Each row is followed by its class.
[-156  172   67  116   17  -81   49   95    2   15  109  -15   80  289
   -7 -139  -58   82   76   40  -96   29  177  116  -21    1  193  142
 -100   -9  -70  -44  -69  121   72   99 -100  -20  -44   29 -112  112
  101] -> K351
[ 441  -25  -39 -232   78   53   66   19  109 -222 -124   66  139 -474
  -19   65  -17   69  -82 -100  108  104 -124 -182 -107 -107  -39 -182
  137  155  205   82  -92  -55  157  -51   58  227  -85  -21  142 -142
  190] -> K17
[ -55  -20   99  -53  -48  194  -45   -2   51  -75   97  -96  104 -108
  -15 -121   17   70   -5  -25  -72  164  168   29   45   65  258  -35
  -63 -214  289  -76 -140  198   71   67  -98 -111    5   38  103  -98
  138] -> K838
[-397   95   34  240 -116  -88   -1  180 -220  118    0  -81 -103  800
  -42 -117   40 -117   59  106 -101 -190  124  -82   61   53 -128  315
  -97  -51 -243  -64   40  -52 -219  148  -35  -83   42 -103 -419  215
  -86] -> K33
[-157  124   -1  205   28 -139   76   83 -119   65    0   50  -51  424
  -19    1  -84  -38  135   68  -57 -136   79   75   15   27   12  156
  -53  145 -315  -31    2 -110  -92   25  -83   20    9  -31 -157  225
  -65] -> K293
[ 49 157  24  24  71 -63  27  42  75   9 118  11 129 -22   6 -86 -98 118
  78 -19 -49  92 113 138 -59  -8 237  15 -32  34  -7 -42 -86 163 210  74
 -56  59 -96  79  34  56 154] -> K347
[ 215  206  -24  -44  173 -148   40  -40  176  -21  157   -2  196 -348
   33  -47 -205  190  109  -62   24  160   66  225 -106  -71  244  -97
   44  102  -11   13 -103  199  343   -2   -3  137 -184  142  178   11
  267] -> K17
[-105  139   61   64  -12    3   17   56   -1   34  100  -41   81  190
  -16  -79   22   37   62   24 -105   27  204  101    8   35  201   81
  -68  -58   13  -85  -79  101   38   59  -55  -42  -50   32   -4   67
   64] -> K971
[-305  259   82  240  -37 -177   65  159 -110  174  136  -66   36  649
  -18 -167    3  -16  119  102 -127  -60  239  213   20   35  184  250
 -144  -34 -194 -137   29   78   -5  154  -72  -82  -20   26 -258  264
  -15] -> K33
[-145   -6  173   16 -122  182  -35   61    2   26   53  -54   17  235
  -33  -68  113  -82  -14   98  -21   -4   44  -50  -32   26   59   20
  -84 -229  209 -125  -62  -26 -213   25   18 -117  106  -31  -49  -62
 -197] -> K347
[ -73  -80   15   12  -24   29  -65   47  -48 -122    3  -43  -25   36
   -9  -81  -90    7  -62   13   11  -30    3 -224  -13   -5 -154   70
   17  -32    3   65 -109   19  -64   67  -21   13   14  -85 -163  -44
  115] -> K293
[-213  108  118  139 -152   -2   48  228 -224  108  -68  -20   -7  814
  -96 -100  238 -153   -6   80 -108 -146  139 -179   29   45  -63  222
  -91   -3  -44 -159    3 -207 -254  117   11  -19   50 -130 -318  171
 -202] -> K17
[-143  -36   24  -15  -17   65  -89    6    0 -107   31  -59  -12   -1
    8  -78  -58    0  -63  -12   24  -11   18 -146    3   11 -116   51
   17 -109   62   52 -120   30  -60   76  -30  -10   -1  -64 -114  -65
   47] -> K581
[  49   84   33    4  -56  -28   50  137  -88  -27  -69   43   41  342
  -65  -44  112  -64    5    7  -30  -83   39 -141  -47  -15  -89   86
   -1   61    2  -71  -43 -149  -80   70   25   78  -13  -93 -159   81
  -52] -> K581
[-102  156   63  118  -69 -102   74  186 -163   64  -66   35   24  657
  -64  -71  119  -98   27   59  -71 -149   89 -108  -40  -15  -94  198
  -50   96 -154 -117    0 -173 -148  100   25   51  -16 -104 -293  196
 -108] -> K310
[ -36  -27   71   21 -135  120   31  116 -155  -23  -96   14   14  427
  -61  -73  178  -99  -62   10  -56  -56   72 -229   17   12  -91  107
  -39  -31   97 -106  -37 -159 -175   63   10   -9   46 -136 -177   20
 -100] -> K310
[ 218  -62   29 -194   45  204  -21  -94  204 -184   97  -62  180 -632
   18  -17  -94  161  -31  -94   23  265   69   36    6    2  304 -232
   49 -140  397   18 -168  243  262   -7  -42   -8  -67  114  308 -235
  252] -> K351
[ 206   60  -21  -96   46  -48   63   74    6  -67  -84   37   93  -28
  -27   36   36  -20  -23  -36   56  -15  -29 -102  -59  -53  -68  -43
   55  140   19  -11  -35  -96   75  -18   57  149  -91  -16    0   38
   65] -> K310
[-216  150  -14  201  -19  -95   64  110 -154  109  -15    3  -61  491
  -42  -23   -5 -100  144   63  -74 -161  108   93   22   60   46  177
  -71   74 -260  -64   38  -83 -144   63  -59  -34    1  -44 -146  244
 -104] -> K184
[ 427   34  -32 -200  104   10   60  -33   99 -127  -28   40  152 -449
   30   56  -25   41  -29 -108  108  149  -70  -21  -92  -84   75 -200
  122  134  177   27  -77  -24  220  -92   50  243 -176   43  206  -81
  175] -> K184
[-247  148  -20  242  -17 -141   89  131 -169  129  -24   11  -75  634
  -75  -15    0  -85  144  111 -111 -194  149   71   60   59   25  216
  -73  112 -336  -81   62 -117 -156   98  -46  -44   15  -57 -227  279
 -114] -> K293
[ -26  229   39  116   85 -176   46   24   47    5  148   14  119   67
   39 -109 -132  127   93   12  -50   76  145  197  -87  -43  204   99
  -62   51  -89  -15  -70  139  175   65  -82   55  -91   74  -40  117
  151] -> K963
[ -71  -10    0   62 -128  -14   64   36 -103  131   48   -4  -89  491
  -59  -54   56 -140   65   79 -130 -134   61   10  -28   54  -58   84
  -37  -34 -115 -120   43  -81 -188   12  120  -56  -54  -97 -112  112
 -152] -> K184
[ 163   -5  -62  -19  128   -1   49  -51   81 -148  -22   41   58 -389
   54  102 -110   66   48  -45   53   74   -6   80  -22  -46  115 -138
   45  126   56   82  -61  -10  104  -55  -65   82  -53   16  217  -40
  137] -> K33
[ 267    2   38 -121  107   20    1 -107  191 -134   27   69  136 -419
   57   52 -159  109   22  -29  124  149 -130   58 -161 -118   48 -162
   60   41  157   77 -131   50  147  -94    1  133    2   82  146 -139
   70] -> K581
[  16  144   51   -4   62  -29   20   32   96  -44  135  -35  150 -113
   13 -105 -103  112   53  -22  -19  117  115  135  -35  -22  247  -14
  -42  -37   74  -26  -88  188  185   42  -65   32  -78   99   61   -1
  209] -> K351
[ 257    8   62 -112  114   46   -3  -87  195 -101   40   27  129 -409
   59   69 -115   61   12   -3  137  140 -108   65 -158  -92   72 -187
   40   11  192   38 -114   30  123 -102  -18  113  -32   75  215 -171
   69] -> K282
[ -38  -17  102  -16 -129  142   28  139 -115  -19  -64  -27   34  338
  -81  -63  201  -94  -69   13  -59  -21   82 -209   51   40  -15   65
  -47  -79  163 -126  -50 -137 -138   51   -2  -20   21 -105 -109    4
 -108] -> K282
[ -38  -13   70  -62  -49  195  -29   -1   49  -60   76  -89   65  -51
  -11  -64   80   44  -36  -22  -75  127  186   23   36   98  269  -69
  -70 -199  297  -78 -103  143   25   58  -85  -97    6   36  137 -123
  121] -> K995
[-173  178   49  199 -101 -143   82  194 -216  165  -58   59  -34  899
  -59  -55  168 -137   80   96  -99 -184  118  -72  -17   11 -115  270
  -78  119 -243 -143   45 -236 -169  114   20   35  -13 -118 -320  285
 -225] -> K963
[  99  -22   67 -131    2  214  -23  -54  142 -168   72  -54  129 -413
   23  -30   -3  128  -53  -85  -40  226  136   30   15   44  292 -155
  -11 -176  380  -16 -159  194  155   15  -99  -34  -25   61  247 -209
  232] -> K33
[  64  -29  -13  -70   57   -3  -61    4   41 -129   42  -18   31 -297
   40  -32 -156   65  -47  -49   79   37  -59 -109  -26  -42  -72  -46
   56   15   26  102 -115   71  104    2  -28   96  -34    3  -34  -90
  165] -> K347
[ 318   82 -151  -73  128 -196  124  -83  112  -35   61   55   56 -230
   21    8 -229   51  111  -46   29  -34 -103  179 -171 -113  -56 -109
  142  238 -193   80    1   82  195  -70  165  236 -215   29   95   30
  151] -> K17
[  23  -15   -3  -29  -98   81   67   16  -31  -10   52  -28  -38  154
  -45  -45   18 -109   42   19  -74  -96   34   29  -60   15    2  -12
   18  -73   41  -94   -1   19 -107  -13  115  -25  -80  -67   25    0
  -30] -> K33
[  37 -140   13  -51  -35  255    3  -52   37 -169  -44  -26    7 -308
  -29   44  -14   30  -24  -19  -36   83   59  -76   77   58  147 -123
   15 -112  241    5 -109   25  -49  -11  -70  -84   71  -31  178 -140
   47] -> K293
[ -35  101    0   71   99 -163  -35   15   -4   30  110  -17   29   47
   42  -58 -182   36   50  -21   42   -8    2    6  -19  -50  -59   79
   33  121 -219   56  -79   43  113    3  -23  131 -123   38 -127   82
   95] -> K347
[ 157  174   15   -5   83 -187   85   96   -3   -3  -15   30  138  116
   -1   -1  -40    4   55  -21   26   23    4   19  -79  -80   28   25
   46  223 -129  -24  -19  -73  133  -24   35  202 -160   27  -54  139
   68] -> K838
[  36 -110   64  -89 -122  231    7   83  -80  -74 -100  -23   28  119
  -65  -28  228  -97 -109  -11  -30   19   73 -222   72   53   20  -43
  -22 -106  293 -102  -32 -102 -129   49   33  -46   50 -107   17  -82
  -33] -> K310
[  71   96  -66   70   28 -207  105   12  -26   89   56   58  -22  326
  -12   -8 -150  -57  123   25  -48 -139  -22  108  -99  -34  -96   81
   19  193 -322  -23   11  -29   49  -26   67  133 -148  -23 -101  141
   -2] -> K282
[ 131 -193   -2 -162 -143  272   28  -72   14  -96  -44  -23  -46  -32
  -46   51  110 -102  -60  -16  -73   18   15 -102    4   83   17 -155
   36 -126  245  -68  -61  -25 -124  -56   76  -37   -5  -68  150 -178
  -47] -> K995
[ 128  -34    8  -84  -94   70   35   97  -84  -76  -93  -10   31  101
  -64  -51  144  -65  -87  -30    0  -43    6 -205   12  -13  -97   -3
   22   -1  162  -58  -38 -110  -52   39   63   54  -14  -95  -88  -32
    7] -> K995
[ -95 -145   15  -78  -79  149  -90   -7  -33 -153   15 -130   -1  -86
   -3  -88    0  -22  -91  -26   28   48   41 -207   50   25  -90  -16
   34 -168  184   39 -110   68  -56   60   20  -68  -19  -67  -68 -110
   68] -> K351
[ -44  -58   64  -79  -71  212  -44   14   46  -97   84 -116   91 -132
  -20 -124   38   68  -60  -26  -67  107  169  -19   38   66  219  -56
  -58 -247  356  -52 -130  200   34  118  -45 -125   34   10   85 -139
  148] -> K995
[-139  -57   11   31  -53  157    8   61  -55  -85  -72  -29  -37   74
  -54   46   51  -42    7   14  -72  -53   62  -82   74   66   70   10
  -35  -72   67  -28  -37  -63 -172   37  -64 -107   72  -71   23  -14
  -66] -> K581
[ 308  196  -19  -55  236 -258   66  -70  204  -24   85  118  175 -305
   92   45 -264  114  128   -8  157   65 -151  234 -225 -182   50  -96
   93  273 -169   69  -60   46  286 -105   34  268 -143  131  123   46
  121] -> K310
[-25   2 -46  44  59  -2  27  31 -25 -34   1   1  10 -18  -7  47 -92   5
  82 -11  -4 -40  40  62  25  29  75 -20   8  69 -64  10 -42 -20  13  48
 -54   2 -18 -12  56  42  25] -> K581
[ -65 -144   14  -55  -94  311  -19   -4  -15 -127  -84  -54  -45 -195
  -58   72  142  -60  -50    7  -53   39  100 -115   98  102  139 -123
  -20 -182  319  -34  -63  -33 -168    8  -40 -160  104  -65  190 -124
  -27] -> K17
[ 120   32  -65  -25  106  -36   38  -41   63  -87   17   33   65 -244
   23   77 -110   53   76  -38   24   36    6   87   -3  -32   98  -87
   75  147  -65   49  -69   18  121  -28  -19   99  -83   28  165   42
   75] -> K971
[ -35  327   -2  176  125 -368   82   40    6  171   98  132   35  392
   57  -61 -154   -1  182   87   58 -146  -46  268 -169 -138  -72  158
   -3  241 -412  -19   31  -64   97  -24    1  166  -89   55 -204  260
  -93] -> K351
[-198  -43  128  -31 -157  279  -42   32  -32  -32   80 -153   47  102
  -39 -134  161  -30  -65   18 -113   97  226    2   79  119  220   -5
 -100 -356  376 -146  -87  135 -108   92  -41 -202   59  -19   28 -111
   24] -> K33
[ 93 -82 -47 -91 -59  68  59 -25  -1 -51   7  -4 -20  15 -52 -15 -49 -70
  18  11 -29 -62 -35   1 -62   3 -43 -48  41 -20  -5 -36  -2  39 -45 -15
 111   3 -42 -45  16 -22  15] -> K310
[  67  -61   87  -55  -87  174   29  126  -62  -20  -83   -7   20  296
  -75   17  186  -82  -70    8  -43  -22   74 -228   20   59  -48  -18
    4  -46  185  -92  -60 -142 -124   72   22  -10    6 -106  -30  -55
  -72] -> K33
[-227    5  -26  115  -76   45   40   68 -128    1  -27  -39  -54  283
  -55   -8   35  -83   76   47  -89  -91  115   45   87   76   73   87
  -54  -42  -75  -67   22  -59 -163   90  -18 -110   43  -74  -66  120
 -109] -> K581
[108   8   5 -23  -4  44  72 -38  53   8  63  35  -7  81  -1  39 -42 -62
  65  17 -61 -54  15 109 -72  20  50 -68  38  35 -37 -60 -57  27  -1 -63
  33  61 -93   0 110 -26 -12] -> K971
[ -52 -245   59 -112  -90  274 -132  -40   -5 -172    0  -99  -17 -266
   17  -16   16  -21 -168  -28   30  108    1 -288   59   58  -64  -86
   14 -244  337   47 -143   22 -110   13  -28  -91   48  -75   34 -229
   45] -> K184
[  27  116   -2    0  -37  -91   49  151  -94   23  -78    9   41  314
  -76  -11   80  -75    5    8  -14  -90   -1 -135  -43  -15  -78   90
   26  106  -77  -59   -3 -122  -27   65   86  118  -99  -60 -162  139
  -50] -> K184
[-167  167   75  110  -27  -54   32   71  -12   36  168 -101  104  250
  -11 -192  -38   48   99   40  -99   58  213  183    5   23  244  101
  -92 -117    9 -105  -56  174   61  124  -38  -66  -62   41  -87  110
  100] -> K351
[-201 -148   17  -11 -120  152  -95   47  -95  -70  -10 -125  -65   98
  -46  -94   23  -77  -90   30  -10  -28   43 -225   95   70 -114   54
  -13 -213  124    6  -53   23 -172   99   14 -130   52 -102 -166  -60
   23] -> K184
[ 216  103   20  -13  162 -147   15  -62  185  -22   61   75  123 -224
   83   50 -196  101   92   25  118  111 -108  142 -205 -145   64  -93
   42  169  -54   75  -76   38  188  -78   -7  163  -48   96   98    3
   51] -> K347
[ 375   43  -94 -132  133 -122   99 -108  142  -57   56   91   78 -235
   53   82 -215   53   86  -70   47   32 -107  136 -178  -73   -8 -155
  121  246 -130   60  -77   21  203 -140   66  264 -192   63  187  -15
  141] -> K995
[ -90   51   17  137   62  -29   56   49  -42  -33  -24   72   -4  189
    7   57  -67   19   87   38  -58  -49   79   42   32   22   96   86
  -41  150 -167   32  -85  -57  -42   12 -173   14   57  -18  -28  128
  -26] -> K971
[  -6   42  -20   42  -56  -53   82    4  -49   51   42    3  -42  348
  -31  -49  -50 -100   87   48  -75 -129   21   84  -87   18  -52   78
    8   33 -159  -62   11   16  -79   22   84   27  -71  -55  -81  109
  -46] -> K963
[ -75  125  -56  146   65 -141   77   71  -78    8  -28   49  -25  201
  -24   12  -86   -8  121   36  -30 -117   46   68    4  -15   18  104
  -15  174 -241   25   -1  -70  -43   50  -59   50    0  -36 -101  193
   17] -> K17
[-160   48  -27  162    6  -67   51   81  -91  -31  -56   20  -36  263
  -39   13  -43  -28   93   72  -62 -137   82   18   26   10   21  124
  -51   98 -175   20  -24  -55 -125   59  -83  -61   78  -64 -124  165
  -33] -> K971
[ -45  -17   15   36  -67   10   67    9  -47   11   62  -13  -54  279
  -16  -71  -53  -98   37   41  -72 -116   15   38  -55   14  -72   73
   -7  -23  -86  -45  -24   20 -113   13   58   11  -49  -74  -75   56
  -40] -> K963
[  12   12  -27   13  -58  -30   77   21  -68   43   38   16  -38  291
  -28  -71   -8  -96   62   45  -73 -140   19   56  -80    0  -71   39
    9   35 -118  -74   17   -8 -101    6  119    8  -57  -78  -70   79
  -56] -> K310
[ -87  -89    4  -14 -174  170   58   13 -109   55   -4  -77  -82  367
  -88  -62  110 -173   22   50 -123 -115   65  -22   14   90  -32   20
   -8 -122   36 -123   30  -29 -259   12  134  -87   -1 -110  -41  -16
 -136] -> K17
[ -78 -157   22 -110  -77  203 -121   -8    7 -157    1 -122   -2 -269
   -5  -58    5  -19 -125  -26   45   56    1 -219   50   30  -69  -74
   32 -203  250   36  -99   55  -75   37   26  -77   25  -55  -11 -190
   58] -> K347
[ 201 -128  -49 -155   31  197   35  -51  104 -269  -71   12   70 -582
   -3   59  -69   88  -29  -66   35  134  -27  -57   10  -28  130 -205
   76  -13  260   89 -113   63   95  -25  -34   16   14  -13  240 -150
  154] -> K351
[-135 -126   30  -21  -67   99  -91   31  -76  -99   -1  -83  -34   39
  -10 -100  -22  -32  -89    8   13  -16    8 -212   42   22 -147   66
    0 -122   99   48  -82   34 -101   76  -23  -48   46  -95 -158  -73
   57] -> K838
[ -49  175   29  128  -25 -189   75  170 -124   68  -43   48   39  555
  -40  -52   59  -75   67   54  -33 -112   38  -63  -66  -65  -89  181
  -18  176 -207  -73    9 -159  -45   69   20  112  -62  -61 -263  235
  -75] -> K351
[   9  159   19   83  -15 -148   58  132  -86   50  -23   20   36  376
  -29  -43   42  -56   37   23  -29  -67   32  -71  -62  -59  -54  129
    1  123 -127  -49    3 -120  -33   39   36  126  -94  -46 -195  159
  -16] -> K184
[  -6   14    2   19   63  -66  -38   -9    1  -25   80  -12   18    3
   26  -32 -125   38    4   13   43   31   32  -75  -21  -51  -63   38
   38   54  -77   51  -92   -2   69   10   -2   89  -93    4  -94   13
   90] -> K293
[ -14  107  100   47   -3  -29   19   10   30   53   39   29   42  198
   38  -19    7  -40   68   76   28  -17  -12   84 -138  -54  -12   17
  -23   -4   -4  -48  -42  -65  -71  -54   34   36   15   11  -31   26
 -130] -> K963
[ 264  162 -165   10  134 -325  141  -72   71   75   44  110   44   33
   37   71 -224   10  175  -16   10  -65 -102  231 -183 -114  -66   -6
  118  345 -407   25   58  -16  236 -103  138  265 -285   48   36  157
   38] -> K282
[-208  -79   70   44 -103  126  -87   38  -86  -53   41 -115  -29  150
  -14 -102   21  -68  -59   23  -32  -17   85 -162   65   45 -102   58
  -39 -199  107  -26 -100    7 -149   68  -14  -87   27  -86 -146  -69
    5] -> K282
[-226   12   20  112  -81   89   38   58 -124   28    5  -38  -66  385
  -66  -49   61  -97   67   60  -98 -117  151   40   82  101   73   89
  -72  -81  -51  -92   -9  -68 -230   72  -48 -125   65  -80  -69  107
 -109] -> K995
[ 460  -97 -109 -236   92   41   70 -154  163 -114   16   59   75 -513
   37  101 -145   32   25 -111   80   80 -148   91 -150  -54    7 -282
  157  134   76   56  -44   64  199 -137  133  204 -174   72  292 -150
  141] -> K995
[ 169   -2   72 -111   25   94  -14  -50  140  -66   20    5   85 -254
   35   40  -35   12   -3   28   84   92  -74   26 -135  -43   74 -148
   27  -82  223   -5  -89   28   23  -66   13   22   13   42  152 -131
  -14] -> K184
[ 23 -81 -56   1 -18 125  25   1 -32 -78 -74  28 -30 -30 -43  71  29 -30
  37   4 -37 -42  51 -26  61  58  80 -67  -1  10  62 -22 -34 -44 -76  51
 -37 -66  42 -53 107  -7 -10] -> K995
[  71  -61  106 -124  -61  266  -26  -47  109 -105    0  -46   67 -190
   -2   17   58  -25  -33   35   40   97   -4  -21  -80    4   83 -154
   12 -221  359  -60 -117   37  -71  -44   16  -71   68    9  168 -182
  -56] -> K963
[ 368   -3    6 -158  163   -7   14 -136  237 -149   24   80  167 -568
  100   72 -180  122   23  -49  153  159 -154   80 -191 -136   50 -227
  104  115  154   98 -127   61  213 -137   19  180  -53   96  245 -165
  132] -> K310
[-129 -106  -13  -47  -68   86  -80   36  -59 -143    9 -118  -15  -60
  -25 -127  -30  -25  -97    1   36  -24   16 -194   34   12 -141   30
   -1 -147  122   42  -68   71  -88   95   40  -59   29  -93 -138  -86
  122] -> K310
[-129   53    6   81    1   59   35   25  -50    2   11  -22  -11  114
  -23   23    8  -41   83   19  -57  -25  111   73   73   64  156   12
  -33   -1  -29  -47  -35  -35  -84   20  -68  -29    5  -13   55   71
  -32] -> K17
[  84  191   69   45   84 -156   27  -30   96   76   49   68   90  150
   50   35  -80   22  106   45   59   25  -35  146 -137 -108   39   -4
   11  123 -129  -32  -56  -66   66  -99   -2  120  -48   90  -21   75
  -67] -> K995
[-116   71   -5   87   46 -160  -46   78  -67   22   48  -29   -1  217
  -12  -86 -152   14   12   29   38 -105   -7 -120  -16  -33 -193  168
   25   81 -237   41  -69   12   30   84    9   65  -73  -24 -255  114
   45] -> K293
[ 229   87 -124  -37  181 -116   86  -59  103  -94   12   46  101 -402
   45   82 -221  111  121  -70   53   74  -28  166  -50  -52  140 -137
   89  254 -101  104  -66   47  227  -47  -14  193 -123   69  209   40
  202] -> K17
[  64 -151  -28 -148    5  125 -100  -47   72 -217   27  -99   50 -527
   30  -28 -113   50 -120  -74   79  121  -47 -193   21  -34  -70 -121
   81 -108  232  101 -134   96   93   10   24   37  -65  -28   76 -211
  212] -> K282
[-103  -31   23   14   17    9  -71   21  -27  -51   90 -102   11  -34
   25  -93  -93   14  -47  -10   47   22   23  -92   14   -2  -86   22
   -4  -69   38   45  -92   46    3   41  -20   17  -41  -32  -81  -59
   89] -> K282
[  86   93   32    6  -15  -89   67  135 -111   28  -31   59   30  304
  -35    0  118  -93    5    5   -1  -92   25  -88  -35  -25  -86   56
   20  159  -88  -75  -13 -198  -36   -4   52  153  -87  -73  -95  116
  -57] -> K971
[-318  127  145  168 -136   32   -9  137 -135  150  156 -111   17  654
  -58 -220  144  -66   77   82 -171  -43  294   82   51   92  189  181
 -163 -197   22 -214  -32   40 -182  145  -29 -181   17  -27 -183  133
  -49] -> K995
[ -77  -57   -6  -25  -51  189   30   17  -37 -104  -60  -24  -16  -16
  -30    1   75  -49   23    0  -49  -10   83    1   70   73  122  -54
  -12  -70  119  -43  -42  -10 -109   23  -34  -78   51  -62  101  -23
  -15] -> K310
[ 143  208  -59   43   98 -272   95   77  -41   52  -39   87   79  199
    2   21  -18    8   75  -28   28  -40  -13   40  -86 -117  -66   75
   55  295 -236    0   30 -155  122    0   79  243 -174   -7 -119  185
   20] -> K581
[-176  184   44  142 -123 -104   77  218 -217  103  -80   16  -21  785
  -85  -86  187 -149   35   70  -92 -194   88 -106  -25   -1 -119  254
  -51   68 -169 -154   56 -200 -199  108   51   38  -37 -129 -342  229
 -156] -> K33
